Below is a small trained network, with its code and all its weights. Each question gives an input and a class and asks what happens when units are switched off, that is, made to give their printed mean instead of their output.

import numpy as np


def w(rows, s, z=0):
    codes = np.array(rows[::2]) - 128.0
    scale = np.full(codes.shape[1], s)
    scale[-1] = z or s
    return codes * scale


def norm(h):
    return h / np.sqrt((h * h).mean(-1, keepdims=True) + 1e-5)


def f(y):
    return np.maximum(y, 0)


def log_softmax(a):
    a = a - a.max(-1, keepdims=True)
    return a - np.log(np.exp(a).sum(-1, keepdims=True))


def net(x, mask):
    res = np.array(x, float).reshape(1, 7) / 4 @ E
    u = 0
    for l in range(2):
        y = f(norm(res) @ A[l][:, :-1].T + A[l][:, -1])
        res = res + np.where(mask[u : u + 13], y, B[l][:, -1]) @ B[l][:, :-1]
        u += 13
    return log_softmax(norm(res)[-1] @ U[:, :-1].T + U[:, -1])


A, B = {}, {}
E = w([
[120,126,130,250,127,147,131,129,122],'x0',
[129,128,128,128,128,125,129,127,127],'x1',
[127,128,1,125,128,128,117,134,134],'x2',
[128,128,128,128,127,129,129,128,128],'x3',
[128,6,126,126,120,128,122,135,125],'x4',
[126,128,129,127,128,128,129,127,129],'x5',
[125,128,128,128,129,125,130,126,129],'x6',
],0.0055)
A[0] = w([
[125,110,116,121,122,128,116,122,118,49],'0.n0',
[139,117,125,134,130,133,134,142,117,83],'0.n1',
[122,123,171,99,128,127,112,107,122,132],'0.n2',
[128,127,118,145,130,133,122,122,134,91],'0.n3',
[135,126,146,24,132,104,131,131,137,205],'0.n4',
[132,120,117,124,115,136,138,130,129,84],'0.n5',
[113,117,102,105,127,130,124,125,129,81],'0.n6',
[139,2,125,124,121,126,146,129,114,214],'0.n7',
[110,128,134,183,108,131,138,133,119,86],'0.n8',
[128,132,20,63,126,131,123,133,120,87],'0.n9',
[126,126,38,150,148,110,111,123,128,6],'0.n10',
[140,130,39,147,113,121,129,136,132,20],'0.n11',
[149,111,125,105,136,109,149,116,114,79],'0.n12',
],0.009,0.0019)
B[0] = w([
[164,149,54,150,91,88,91,139,144,139],'0.n0',
[92,166,196,109,139,151,151,141,133,135],'0.n1',
[151,72,68,168,109,155,130,158,98,170],'0.n2',
[105,205,201,91,91,181,138,138,139,140],'0.n3',
[86,120,49,184,70,240,149,173,87,221],'0.n4',
[160,127,93,146,107,116,106,159,144,134],'0.n5',
[136,124,148,115,95,61,130,178,128,152],'0.n6',
[15,122,155,136,169,164,12,109,211,255],'0.n7',
[183,39,204,109,147,77,132,113,95,173],'0.n8',
[173,121,219,72,197,2,138,79,219,226],'0.n9',
[100,118,116,116,54,233,139,181,62,194],'0.n10',
[93,102,71,158,86,217,140,164,100,194],'0.n11',
[139,149,161,59,47,132,102,187,150,148],'0.n12',
],0.0071,0.0083)
A[1] = w([
[179,103,109,145,130,117,131,139,77,126],'1.n0',
[244,145,167,151,153,1,184,93,58,30],'1.n1',
[124,128,183,84,172,109,162,114,215,106],'1.n2',
[201,168,119,121,116,65,198,134,162,87],'1.n3',
[196,134,87,121,81,107,228,194,98,167],'1.n4',
[117,124,175,103,195,37,17,105,222,98],'1.n5',
[193,127,139,166,92,143,253,137,61,146],'1.n6',
[144,155,122,91,125,64,130,127,175,121],'1.n7',
[152,119,183,130,164,97,127,114,142,126],'1.n8',
[49,165,55,184,161,162,61,110,148,51],'1.n9',
[165,191,63,111,124,180,175,117,23,2],'1.n10',
[193,161,149,18,146,61,223,101,96,77],'1.n11',
[176,125,100,117,60,122,188,156,83,168],'1.n12',
],0.0064,0.0013)
B[1] = w([
[117,178,146,112,109,122,125,144,145,145],'1.n0',
[112,118,154,11,126,210,151,137,178,170],'1.n1',
[139,135,110,135,148,84,84,98,132,194],'1.n2',
[149,52,171,137,163,153,138,116,77,161],'1.n3',
[137,169,149,172,154,106,147,57,67,201],'1.n4',
[227,171,94,139,126,47,213,111,84,255],'1.n5',
[112,182,63,72,138,94,171,92,139,207],'1.n6',
[106,118,140,154,122,133,27,155,160,165],'1.n7',
[112,146,134,138,196,153,52,119,146,167],'1.n8',
[138,118,147,115,90,210,170,173,72,246],'1.n9',
[93,148,67,142,94,31,140,108,147,194],'1.n10',
[157,58,199,198,149,166,128,139,117,171],'1.n11',
[121,184,156,186,162,96,125,119,124,189],'1.n12',
],0.011,0.0051)
U = w([
[90,226,58,154,105,99,195,90,84,155],'0',
[186,86,195,200,192,84,97,93,107,183],'1',
[77,63,104,137,76,245,102,193,115,209],'2',
[184,97,58,51,106,40,100,161,203,26],'3',
[126,171,180,2,185,185,153,95,186,8],'4',
],0.01,0.0014)

Each question gives the input, the list of numbers given to net, and the class t.
The units are the neurons (one row each of A and B). Each row of codes is followed by its name. A weight is (code - 128) times the scale printed after its matrix; where a second scale follows, it is the last column's (A, B and U).
mask holds one flag per neuron, layer by layer. A switched-off neuron (its flag False) gives its mean, the last column of its row in B, instead of its output. The means were averaged over made-up inputs and are rounded, as every weight is.
A unit's drop is (log p(t) with every unit on - log p(t) with that unit switched off) / (log p(t) with every unit on - log p(t) with every unit switched off).
The circuit of an input: a set's keep is (log p(t) with only the set's units on - log p(t) with every unit switched off) / (log p(t) with every unit on - log p(t) with every unit switched off). Starting from the 12 units with the biggest drops (on a tie, the unit counted first), units are removed one at a time, each time the one whose removal leaves the highest keep (on an exact tie, the one counted first), for as long as the keep stays at least 0.8.
circuit, biggest first: the units of the circuit, biggest drop first
most important unit: the unit with the biggest drop
k most important neurons: the k neurons with the biggest drops, biggest first
top k neurons in layer l: the k neurons of layer l with the biggest drops, biggest first
input [4,-3,-4,-2,-5,-7,4], class 4: 4 most important neurons : 0.n7; 0.n4; 1.n1; 0.n9
input [1,-2,-4,6,-7,-2,-3], class 4: circuit, biggest first : 0.n4; 0.n7; 1.n1
input [5,-5,-4,-4,-1,7,3], class 4: most important unit : 0.n7
input [8,-4,-7,0,-5,-6,-2], class 4: top 3 neurons in layer 0 : 0.n7; 0.n4; 0.n9
input [3,1,0,5,-1,8,6], class 4: 3 most important neurons : 0.n7; 0.n4; 0.n8
input [0,1,4,-7,8,-2,8], class 3: 4 most important neurons : 0.n4; 0.n9; 1.n5; 0.n2
input [0,2,8,4,-4,4,7], class 1: top 3 neurons in layer 0 : 0.n9; 0.n7; 0.n4
input [4,-7,-7,5,-8,-6,-3], class 4: 2 most important neurons : 0.n4; 0.n7
input [-7,3,-3,-3,-7,-7,1], class 0: circuit, biggest first : 0.n7; 0.n4
input [-3,-5,-1,8,-2,-4,-8], class 0: top 2 neurons in layer 0 : 0.n7; 0.n4
input [-5,-5,-1,1,-5,4,2], class 0: 2 most important neurons : 0.n4; 0.n7
input [-7,3,-3,-2,0,-3,-8], class 0: 2 most important neurons : 0.n7; 0.n4
input [5,2,-2,-1,8,-6,-7], class 1: 4 most important neurons : 0.n4; 1.n5; 0.n10; 0.n11
input [6,2,0,-5,6,1,6], class 1: 4 most important neurons : 0.n4; 1.n5; 0.n8; 0.n11
input [4,7,0,-6,-4,7,-1], class 4: 3 most important neurons : 0.n4; 0.n7; 0.n10
input [-3,5,3,-3,5,-6,5], class 3: most important unit : 0.n9
input [0,-3,4,4,0,1,0], class 1: 3 most important neurons : 0.n9; 0.n4; 0.n7
input [0,0,-6,4,0,5,-4], class 0: 2 most important neurons : 0.n7; 0.n9
input [-1,-8,4,-7,-5,-6,6], class 1: top 3 neurons in layer 0 : 0.n9; 0.n7; 0.n4
input [-3,-8,-4,6,-7,7,-7], class 0: top 2 neurons in layer 0 : 0.n7; 0.n9
input [7,6,0,7,7,0,-7], class 1: circuit, biggest first : 0.n4
